Below are the code and all the weights of a small trained network. Each question names an input and a class and asks about switching units off, where a switched-off unit gives its printed mean instead of its output.

import numpy as np


def w(rows, s, z=0):
    codes = np.array(rows[::2]) - 128.0
    scale = np.full(codes.shape[1], s)
    scale[-1] = z or s
    return codes * scale


def norm(h):
    return h / np.sqrt((h * h).mean(-1, keepdims=True) + 1e-5)


def f(y):
    return np.maximum(y, 0)


def log_softmax(a):
    a = a - a.max(-1, keepdims=True)
    return a - np.log(np.exp(a).sum(-1, keepdims=True))


def net(x, mask):
    res = np.array(x, float).reshape(1, 4) / 4 @ E
    u = 0
    for l in range(3):
        y = f(norm(res) @ A[l][:, :-1].T + A[l][:, -1])
        res = res + np.where(mask[u : u + 4], y, B[l][:, -1]) @ B[l][:, :-1]
        u += 4
    return log_softmax(norm(res)[-1] @ U[:, :-1].T + U[:, -1])


A, B = {}, {}
E = w([
[64,118,128,101,96,87,110,128,165,83,135],'x0',
[50,176,87,181,107,165,110,41,113,158,121],'x1',
[159,171,143,135,113,141,248,126,153,86,165],'x2',
[164,127,106,120,133,160,102,114,142,104,165],'x3',
],0.013)
A[0] = w([
[157,125,56,86,170,74,30,142,87,154,61,93],'L0N1',
[137,109,98,109,57,135,149,255,73,154,171,211],'L0N2',
[46,89,134,87,84,90,113,116,225,118,147,30],'L0N3',
[69,136,250,153,135,58,161,140,56,153,37,3],'L0N4',
],0.0059,0.004)
B[0] = w([
[133,184,53,146,66,194,220,123,83,38,144,253],'L0N1',
[28,219,72,160,77,120,126,17,103,108,129,245],'L0N2',
[132,3,131,99,42,102,136,42,225,216,129,220],'L0N3',
[132,132,210,211,173,195,107,234,152,144,199,191],'L0N4',
],0.0081,0.0043)
A[1] = w([
[191,55,127,47,129,35,150,223,72,68,114,6],'L1N1',
[164,90,157,136,185,144,135,115,88,178,120,48],'L1N2',
[126,63,107,133,147,128,51,146,90,146,67,52],'L1N3',
[85,124,254,131,171,139,117,180,118,148,121,113],'L1N4',
],0.0093,0.0021)
B[1] = w([
[85,70,66,126,217,118,149,88,77,174,71,254],'L1N1',
[160,115,198,83,106,67,40,144,111,156,69,164],'L1N2',
[116,212,134,80,78,127,154,223,174,53,76,200],'L1N3',
[117,93,90,186,89,167,44,100,202,178,245,180],'L1N4',
],0.011,0.0046)
A[2] = w([
[147,89,126,153,171,98,118,119,84,132,124,55],'L2N1',
[200,98,92,88,166,153,62,60,146,78,163,4],'L2N2',
[110,93,160,85,118,113,64,141,52,67,115,89],'L2N3',
[254,173,187,140,115,161,90,145,54,194,71,109],'L2N4',
],0.0086,0.0027)
B[2] = w([
[130,63,137,114,160,152,109,104,101,148,175,165],'L2N1',
[74,82,205,214,90,163,94,144,212,232,189,205],'L2N2',
[162,185,139,118,2,142,148,144,181,125,117,189],'L2N3',
[126,92,141,94,100,26,105,119,150,105,165,254],'L2N4',
],0.013,0.0045)
U = w([
[204,221,100,73,86,148,189,160,116,58,79,253],'0',
[159,102,169,97,92,52,92,73,161,136,132,112],'1',
[92,92,63,123,215,180,125,2,50,187,80,75],'2',
[145,112,200,199,159,166,67,200,210,181,183,22],'3',
],0.0096,0.0044)

Each question gives the input, the list of numbers given to net, and the class t.
The units are the neurons (one row each of A and B). Each row of codes is followed by its name. A weight is (code - 128) times the scale printed after its matrix; where a second scale follows, it is the last column's (A, B and U).
mask holds one flag per neuron, layer by layer. A switched-off neuron (its flag False) gives its mean, the last column of its row in B, instead of its output. The means were averaged over made-up inputs and are rounded, as every weight is.
A unit's drop is (log p(t) with every unit on - log p(t) with that unit switched off) / (log p(t) with every unit on - log p(t) with every unit switched off).
unit that matters most: the unit with the biggest drop
top k neurons: the k neurons with the biggest drops, biggest first
top k neurons in layer l: the k neurons of layer l with the biggest drops, biggest first
drop of u: that unit's drop, to one decimal
input [-6,-8,7,1], class 2: top 2 neurons in layer 1 -> [L1N1; L1N3]
input [-8,5,-5,4], class 1: top 3 neurons -> [L2N4; L0N2; L1N2]
input [6,-6,-4,-8], class 3: top 4 neurons -> [L0N4; L1N4; L2N4; L1N3]
input [3,4,-4,-7], class 3: unit that matters most -> L0N4
input [-5,2,5,-8], class 3: top 3 neurons -> [L0N4; L1N4; L0N1]
input [-7,3,5,6], class 1: top 2 neurons -> [L2N4; L0N1]
input [-8,-2,7,-2], class 1: top 2 neurons -> [L2N4; L0N1]
input [-8,-5,-8,6], class 0: top 2 neurons in layer 1 -> [L1N3; L1N4]
input [-7,-2,6,3], class 1: top 4 neurons -> [L2N4; L0N1; L1N2; L1N3]
input [8,-8,-8,-6], class 0: top 3 neurons in layer 2 -> [L2N3; L2N2; L2N4]
input [-5,-1,3,-2], class 1: top 2 neurons -> [L0N1; L2N4]
input [-6,-7,3,8], class 3: top 2 neurons -> [L2N2; L0N2]
input [-7,6,-1,-8], class 3: top 2 neurons -> [L0N4; L1N4]
input [-2,5,-8,3], class 0: top neuron in layer 1 -> [L1N3]
input [-6,6,5,-4], class 1: top 2 neurons in layer 1 -> [L1N1; L1N2]
input [-5,-4,-8,-6], class 0: top 2 neurons -> [L1N3; L0N1]
input [4,-5,2,-6], class 3: top 3 neurons -> [L0N4; L1N4; L0N1]
input [-6,7,-2,8], class 3: top 3 neurons -> [L2N2; L0N2; L1N1]
input [4,-7,-6,-1], class 2: top 2 neurons -> [L1N1; L0N1]
input [-4,-5,-1,2], class 2: top 2 neurons -> [L1N1; L0N4]
input [-3,0,5,6], class 3: top 3 neurons -> [L2N2; L0N1; L1N3]
input [1,-8,-8,4], class 0: top neuron in layer 2 -> [L2N3]
input [5,4,0,8], class 3: top 2 neurons in layer 2 -> [L2N2; L2N4]
input [-8,-2,0,3], class 1: drop of L2N4 -> 0.4
input [-4,0,0,-5], class 3: drop of L0N4 -> 2.1
input [5,-8,6,1], class 2: drop of L1N1 -> 0.9
input [1,-4,-3,-8], class 3: drop of L0N4 -> 3.6
